Below are the code and all the weights of a small trained network. Each question names an input and a class and asks about switching units off, where a switched-off unit gives its printed mean instead of its output.

import numpy as np


def w(rows, s, z=0):
    codes = np.array(rows[::2]) - 128.0
    scale = np.full(codes.shape[1], s)
    scale[-1] = z or s
    return codes * scale


def f(y):
    return y / 2 * (1 + np.tanh(0.7978845608 * (y + 0.044715 * y**3)))


def log_softmax(a):
    a = a - a.max(-1, keepdims=True)
    return a - np.log(np.exp(a).sum(-1, keepdims=True))


def net(x, mask):
    res = np.array(x, float).reshape(1, 4) / 4 @ E
    y = f(res @ A[0][:, :-1].T + A[0][:, -1])
    res = res + np.where(mask, y, B[0][:, -1]) @ B[0][:, :-1]
    return log_softmax(res[-1] @ U[:, :-1].T + U[:, -1])


A, B = {}, {}
E = w([
[122,1,148,101,109,73],'x0',
[34,138,168,105,176,101],'x1',
[164,175,41,38,101,61],'x2',
[72,98,33,91,64,212],'x3',
],0.0083)
A[0] = w([
[133,94,151,86,129,120,93],'N1',
[159,144,72,63,101,144,243],'N2',
[114,114,124,94,117,12,241],'N3',
[115,167,134,112,111,214,252],'N4',
[99,122,100,180,130,176,215],'N5',
[163,140,120,141,142,103,164],'N6',
[182,75,190,196,179,90,135],'N7',
[126,164,23,102,157,180,117],'N8',
[138,51,116,55,159,63,161],'N9',
[143,117,148,172,80,168,192],'N10',
[71,135,159,164,138,138,155],'N11',
[144,90,163,141,104,150,145],'N12',
[117,50,153,169,177,100,133],'N13',
[106,131,97,46,139,93,153],'N14',
[111,136,161,182,153,65,183],'N15',
[124,155,156,120,137,105,120],'N16',
[91,121,40,84,55,150,171],'N17',
[84,155,141,171,177,89,172],'N18',
[127,145,113,9,91,157,240],'N19',
[114,90,102,80,125,143,219],'N20',
[212,97,168,141,134,133,246],'N21',
[71,132,153,184,88,162,149],'N22',
[143,132,106,50,144,125,167],'N23',
[74,119,139,139,164,137,164],'N24',
[193,98,72,225,101,151,199],'N25',
[55,151,153,125,150,168,162],'N26',
],0.014,0.0038)
B[0] = w([
[103,123,146,117,117,138,149],'N1',
[143,142,53,162,169,38,224],'N2',
[44,46,181,152,142,93,229],'N3',
[193,204,54,87,134,151,204],'N4',
[179,177,80,61,160,161,184],'N5',
[158,72,115,152,109,125,158],'N6',
[119,102,197,166,60,143,231],'N7',
[155,141,46,199,92,104,215],'N8',
[94,88,142,76,133,111,222],'N9',
[171,111,114,125,162,154,175],'N10',
[30,196,151,85,87,186,178],'N11',
[169,123,187,143,100,144,161],'N12',
[112,121,160,162,101,155,205],'N13',
[36,97,117,102,178,46,193],'N14',
[79,107,186,160,93,155,203],'N15',
[74,127,125,131,114,174,152],'N16',
[104,156,127,153,160,95,245],'N17',
[83,135,133,120,108,157,190],'N18',
[117,125,70,99,147,47,221],'N19',
[144,152,69,104,178,116,187],'N20',
[208,43,239,159,152,135,201],'N21',
[167,141,122,106,125,198,182],'N22',
[94,92,115,110,150,68,179],'N23',
[70,159,125,81,142,179,171],'N24',
[254,133,110,132,170,158,206],'N25',
[67,189,90,49,110,187,186],'N26',
],0.008,0.011)
U = w([
[54,59,126,66,229,41,252],'0',
[216,36,166,128,202,134,154],'1',
[66,90,205,192,59,172,52],'2',
[165,175,32,152,118,86,29],'3',
[72,213,124,39,127,254,76],'4',
],0.0095,0.0011)

Each question gives the input, the list of numbers given to net, and the class t.
The units are the neurons (one row each of A and B). Each row of codes is followed by its name. A weight is (code - 128) times the scale printed after its matrix; where a second scale follows, it is the last column's (A, B and U).
mask holds one flag per neuron, in row order. A switched-off neuron (its flag False) gives its mean, the last column of its row in B, instead of its output. The means were averaged over made-up inputs and are rounded, as every weight is.
A unit's drop is (log p(t) with every unit on - log p(t) with that unit switched off) / (log p(t) with every unit on - log p(t) with every unit switched off).
most important unit: the unit with the biggest drop
k most important neurons: the k neurons with the biggest drops, biggest first
drop when u is switched off: that unit's drop, to one decimal
input [3,6,-7,-3], class 2: most important unit	N7
input [6,-5,-5,-5], class 2: 2 most important neurons	[N7; N13]
input [-8,1,-2,8], class 3: 2 most important neurons	[N8; N2]
input [-4,8,8,7], class 0: 2 most important neurons	[N14; N23]
input [8,-7,0,4], class 1: 2 most important neurons	[N25; N21]
input [1,-3,-6,2], class 1: 4 most important neurons	[N25; N21; N10; N18]
input [-7,-8,-7,5], class 3: 2 most important neurons	[N8; N25]
input [8,-5,2,-4], class 1: 2 most important neurons	[N21; N11]
input [6,-6,-7,-6], class 2: 3 most important neurons	[N7; N13; N15]
input [5,6,-7,-1], class 2: drop when N7 is switched off	0.3
input [4,-7,-2,5], class 1: drop when N8 is switched off	0.1
input [7,6,-3,7], class 4: drop when N26 is switched off	0.2
